Below are the code and all the weights of a small trained network. Each question names an input and a class and asks about switching units off, where a switched-off unit gives its printed mean instead of its output.

import numpy as np


def w(rows, s, z=0):
    codes = np.array(rows[::2]) - 128.0
    scale = np.full(codes.shape[1], s)
    scale[-1] = z or s
    return codes * scale


def f(y):
    return y / 2 * (1 + np.tanh(0.7978845608 * (y + 0.044715 * y**3)))


def log_softmax(a):
    a = a - a.max(-1, keepdims=True)
    return a - np.log(np.exp(a).sum(-1, keepdims=True))


def net(x, mask):
    res = np.array(x, float).reshape(1, 3) / 4 @ E
    y = f(res @ A[0][:, :-1].T + A[0][:, -1])
    res = res + np.where(mask, y, B[0][:, -1]) @ B[0][:, :-1]
    return log_softmax(res[-1] @ U[:, :-1].T + U[:, -1])


A, B = {}, {}
E = w([
[116,76,244,55,140,163,248,103],'x0',
[15,218,118,92,122,56,212,209],'x1',
[128,96,188,75,54,62,86,198],'x2',
],0.012)
A[0] = w([
[132,65,80,141,165,140,174,98,161],'N0',
[165,135,58,181,158,177,106,49,199],'N1',
[77,151,158,134,139,152,216,140,174],'N2',
[115,91,153,46,111,137,165,165,187],'N3',
[114,155,127,132,156,120,216,109,183],'N4',
[124,147,67,127,102,110,135,185,118],'N5',
[139,165,43,181,88,45,115,145,249],'N6',
[158,98,238,139,123,168,187,96,234],'N7',
[166,133,53,166,126,112,110,178,253],'N8',
[121,159,17,140,99,58,142,151,223],'N9',
[69,127,118,99,132,100,164,142,143],'N10',
[142,118,56,213,154,103,111,109,179],'N11',
[66,159,107,129,97,87,132,207,198],'N12',
[85,166,135,132,101,91,133,197,196],'N13',
[46,115,140,153,133,92,201,128,159],'N14',
[177,130,103,139,250,207,129,62,192],'N15',
],0.011,0.0048)
B[0] = w([
[88,151,203,205,110,115,40,149,171],'N0',
[38,170,144,225,117,245,131,76,248],'N1',
[146,149,126,126,161,105,68,197,202],'N2',
[193,97,101,35,193,58,90,147,203],'N3',
[117,192,162,134,113,102,93,174,186],'N4',
[187,158,148,134,41,100,121,154,169],'N5',
[194,171,74,125,53,173,201,106,228],'N6',
[59,34,166,95,112,97,70,206,229],'N7',
[215,183,94,90,84,183,197,63,212],'N8',
[179,150,82,155,49,146,170,137,215],'N9',
[120,252,104,224,207,72,139,167,180],'N10',
[178,198,140,223,118,178,156,56,220],'N11',
[226,154,133,149,124,97,187,209,213],'N12',
[152,147,83,116,90,83,138,255,201],'N13',
[138,183,134,128,159,116,85,195,194],'N14',
[80,115,161,140,101,158,69,131,242],'N15',
],0.0084,0.018)
U = w([
[139,156,122,83,254,81,73,155,96],'0',
[114,141,118,139,173,94,111,62,38],'1',
[41,121,145,146,110,168,70,104,100],'2',
[169,153,55,100,82,110,198,155,146],'3',
[161,41,144,19,88,105,97,102,252],'4',
[145,187,94,143,113,229,110,9,152],'5',
],0.0097,0.0035)

Each question gives the input, the list of numbers given to net, and the class t.
The units are the neurons (one row each of A and B). Each row of codes is followed by its name. A weight is (code - 128) times the scale printed after its matrix; where a second scale follows, it is the last column's (A, B and U).
mask holds one flag per neuron, in row order. A switched-off neuron (its flag False) gives its mean, the last column of its row in B, instead of its output. The means were averaged over made-up inputs and are rounded, as every weight is.
A unit's drop is (log p(t) with every unit on - log p(t) with that unit switched off) / (log p(t) with every unit on - log p(t) with every unit switched off).
The circuit of an input: a set's keep is (log p(t) with only the set's units on - log p(t) with every unit switched off) / (log p(t) with every unit on - log p(t) with every unit switched off). Starting from the 12 units with the biggest drops (on a tie, the unit counted first), units are removed one at a time, each time the one whose removal leaves the highest keep (on an exact tie, the one counted first), for as long as the keep stays at least 0.8.
units of the circuit, in order: the units of the circuit, biggest drop first
top k neurons: the k neurons with the biggest drops, biggest first
drop of u: that unit's drop, to one decimal
input [0,-4,0], class 2: top 4 neurons -> [N6, N8, N9, N11]
input [7,-1,6], class 4: units of the circuit, in order -> [N7]
input [-7,-1,3], class 5: top 4 neurons -> [N11, N7, N3, N8]
input [-4,5,-7], class 5: top 2 neurons -> [N11, N1]
input [-7,4,-5], class 5: top 3 neurons -> [N11, N1, N7]
input [5,-2,-1], class 4: top 2 neurons -> [N1, N10]
input [5,-7,2], class 4: drop of N1 -> 0.1
input [3,-3,-6], class 2: drop of N11 -> 0.0
input [1,-4,-8], class 2: drop of N0 -> 0.2
input [-3,-4,6], class 5: drop of N7 -> 1.1
